Below are the code and all the weights of a small trained network. Each question names an input and a target symbol and asks about switching units off, where a switched-off unit gives its printed mean instead of its output.

import numpy as np


def w(rows, s, z=0):
    codes = np.array(rows[::2]) - 128.0
    scale = np.full(codes.shape[1], s)
    scale[-1] = z or s
    return codes * scale


def f(y):
    return np.maximum(y, 0)


def softmax(a):
    e = np.exp(a - a.max(-1, keepdims=True))
    return e / e.sum(-1, keepdims=True)


def log_softmax(a):
    a = a - a.max(-1, keepdims=True)
    return a - np.log(np.exp(a).sum(-1, keepdims=True))


def net(x, mask):
    ids = ['ΔΘΛΞαεφ'.index(c) for c in x.split()]
    T = len(ids)
    res = E[ids] + P[:T]
    u = 0
    for l in range(2):
        q, k, v = (res @ M[l].T for M in (Q, K, V))
        z = softmax(np.where(np.tri(T) > 0, q @ k.T / 2**0.5, -1e9)) @ v
        res = res + np.where(mask[u], z, O[l][:, -1]) @ O[l][:, :-1]
        u += 1
        y = f(res @ A[l][:, :-1].T + A[l][:, -1])
        res = res + np.where(mask[u : u + 12], y, B[l][:, -1]) @ B[l][:, :-1]
        u += 12
    return log_softmax(res[-1] @ U[:, :-1].T + U[:, -1])


Q, K, V, O, A, B = {}, {}, {}, {}, {}, {}
E = w([
[164,19,87,96],'Δ',
[73,150,135,176],'Θ',
[70,131,147,156],'Λ',
[73,135,142,152],'Ξ',
[75,129,145,138],'α',
[91,174,62,19],'ε',
[3,60,143,151],'φ',
],0.0048)
P = w([
[184,254,244,104],'0',
[20,120,198,104],'1',
[59,107,123,143],'2',
[74,109,106,146],'3',
[82,109,86,144],'4',
[86,100,87,137],'5',
[96,98,81,131],'6',
[95,90,82,121],'7',
[97,89,86,103],'8',
[98,85,87,99],'9',
[99,77,91,86],'10',
],0.0033)
Q[0] = w([
[10,49,171,24],'L0H1',
[75,96,81,124],'L0H1',
],0.011)
K[0] = w([
[247,9,251,2],'L0H1',
[112,67,120,90],'L0H1',
],0.0088)
V[0] = w([
[204,1,38,130],'L0H1',
[187,67,178,204],'L0H1',
],0.015)
O[0] = w([
[180,116,4,197,50],'L0H1',
[104,218,106,173,2],'L0H1',
],0.013,0.0031)
A[0] = w([
[86,217,87,88,73],'L0N1',
[102,139,158,174,208],'L0N2',
[152,141,112,145,100],'L0N3',
[246,165,98,106,3],'L0N4',
[152,145,210,91,66],'L0N5',
[149,54,187,213,142],'L0N6',
[170,88,142,146,98],'L0N7',
[143,140,119,135,131],'L0N8',
[132,133,129,132,106],'L0N9',
[181,131,88,141,142],'L0N10',
[155,140,193,77,161],'L0N11',
[122,167,164,155,136],'L0N12',
],0.012,0.0022)
B[0] = w([
[104,180,61,185,135],'L0N1',
[165,104,99,91,157],'L0N2',
[144,104,143,169,132],'L0N3',
[253,96,136,111,135],'L0N4',
[53,118,129,234,237],'L0N5',
[94,211,89,105,167],'L0N6',
[106,158,120,163,143],'L0N7',
[132,125,142,141,131],'L0N8',
[128,128,127,128,128],'L0N9',
[102,114,144,55,153],'L0N10',
[187,181,135,33,254],'L0N11',
[151,68,117,156,146],'L0N12',
],0.021,0.0058)
Q[1] = w([
[252,243,222,197],'L1H1',
[137,164,47,96],'L1H1',
],0.019)
K[1] = w([
[211,251,244,196],'L1H1',
[106,184,124,137],'L1H1',
],0.02)
V[1] = w([
[249,161,101,100],'L1H1',
[107,145,186,101],'L1H1',
],0.016)
O[1] = w([
[200,129,252,120,45],'L1H1',
[62,92,169,142,254],'L1H1',
],0.011,0.0072)
A[1] = w([
[164,2,159,79,204],'L1N1',
[90,249,104,193,140],'L1N2',
[189,146,167,165,101],'L1N3',
[183,180,155,39,140],'L1N4',
[178,186,99,146,254],'L1N5',
[82,167,77,132,123],'L1N6',
[88,75,97,119,153],'L1N7',
[172,131,91,140,131],'L1N8',
[115,200,122,204,33],'L1N9',
[116,91,168,106,43],'L1N10',
[163,142,77,64,105],'L1N11',
[189,116,172,71,32],'L1N12',
],0.014,0.0037)
B[1] = w([
[146,30,128,58,184],'L1N1',
[51,47,185,142,202],'L1N2',
[158,72,52,132,143],'L1N3',
[138,191,255,124,192],'L1N4',
[33,108,75,91,161],'L1N5',
[139,185,107,169,247],'L1N6',
[183,136,82,88,239],'L1N7',
[89,82,138,122,148],'L1N8',
[195,163,121,94,138],'L1N9',
[147,137,85,163,158],'L1N10',
[182,191,111,174,183],'L1N11',
[102,165,87,221,168],'L1N12',
],0.028,0.012)
U = w([
[154,75,123,207,3],'Δ',
[1,81,100,189,177],'Θ',
[117,98,136,127,16],'Λ',
[151,77,82,49,140],'Ξ',
[134,25,148,22,176],'α',
[124,192,233,154,122],'ε',
[193,220,51,199,150],'φ',
],0.0038,0.0061)

Each question gives the input, a string of symbols that net reads in full, and the target symbol t.
The units are the heads (2 rows each of Q, K, V and O) and the neurons (one row each of A and B). Each row of codes is followed by its name. A weight is (code - 128) times the scale printed after its matrix; where a second scale follows, it is the last column's (O, A, B and U).
mask holds one flag per unit, layer by layer, with each layer's heads first. A switched-off unit (its flag False) gives its mean, the last column of its rows in O or B, instead of its output. The means were averaged over made-up inputs and are rounded, as every weight is.
A unit's drop is (log p(t) with every unit on - log p(t) with that unit switched off) / (log p(t) with every unit on - log p(t) with every unit switched off).
The circuit of an input: a set's keep is (log p(t) with only the set's units on - log p(t) with every unit switched off) / (log p(t) with every unit on - log p(t) with every unit switched off). Starting from the 12 units with the biggest drops (on a tie, the unit counted first), units are removed one at a time, each time the one whose removal leaves the highest keep (on an exact tie, the one counted first), for as long as the keep stays at least 0.8.
circuit, biggest first: the units of the circuit, biggest drop first
top k neurons: the k neurons with the biggest drops, biggest first
k most important neurons of layer l: the k neurons of layer l with the biggest drops, biggest first
input Δ Θ Δ α α Δ Δ, target α: circuit, biggest first	L0N5, L1N1
input α Δ α ε ε Δ Ξ Λ Δ α, target α: circuit, biggest first	L1N6, L1H1
input Ξ φ Δ Θ α α Λ Λ, target α: circuit, biggest first	L0N5, L1N6
input Δ Ξ Ξ ε ε Ξ, target ε: top 4 neurons	L0N5, L1N4, L0N6, L1N7
input ε Δ Θ α Δ ε Δ Θ ε ε, target ε: circuit, biggest first	L0N5, L1N4
input α ε Θ, target Θ: 2 most important neurons of layer 1	L1N2, L1N11
input Δ α φ Ξ ε ε α, target ε: 2 most important neurons of layer 0	L0N5, L0N10
input ε ε ε ε Θ, target Θ: top 2 neurons	L0N5, L0N6
input Λ ε ε ε Δ Ξ, target ε: most important neuron of layer 0	L0N11
input Ξ ε Δ ε ε Ξ ε Λ φ Ξ φ, target φ: top 2 neurons	L0N11, L1N6
input ε φ ε, target φ: circuit, biggest first	L0N5, L1H1, L1N6, L0H1
input Δ α ε α Θ φ φ, target φ: circuit, biggest first	L0N11, L1H1, L1N6
input φ Θ α Δ ε α ε Θ, target ε: circuit, biggest first	L0N5, L1H1, L1N4
input ε Ξ Δ ε Δ ε φ ε, target α: top 4 neurons	L0N5, L0N11, L0N6, L1N1
input ε φ ε Δ ε ε, target ε: top 4 neurons	L0N11, L1N4, L0N5, L1N12
input Ξ α Δ Ξ, target α: circuit, biggest first	L0N5, L1N6, L1H1
input Ξ Δ Θ ε Λ, target ε: top 4 neurons	L0N11, L0N5, L1N7, L0N6
input ε ε Δ, target ε: circuit, biggest first	L0N5, L1H1, L1N4
input ε Δ Θ Λ φ α Δ Θ φ ε, target φ: circuit, biggest first	L1N11, L0N5
input Δ Θ Ξ Λ Δ ε, target Θ: 3 most important neurons of layer 1	L1N5, L1N2, L1N7
input α ε Ξ, target Θ: circuit, biggest first	L0H1, L1H1
input φ ε ε Λ, target Θ: circuit, biggest first	L0N5, L0H1, L1H1
input Ξ α Δ Θ, target α: top 4 neurons	L0N11, L0N5, L1N6, L0N2
input ε α ε Θ α ε φ Ξ ε ε, target α: top 3 neurons	L0N11, L1N1, L0N6
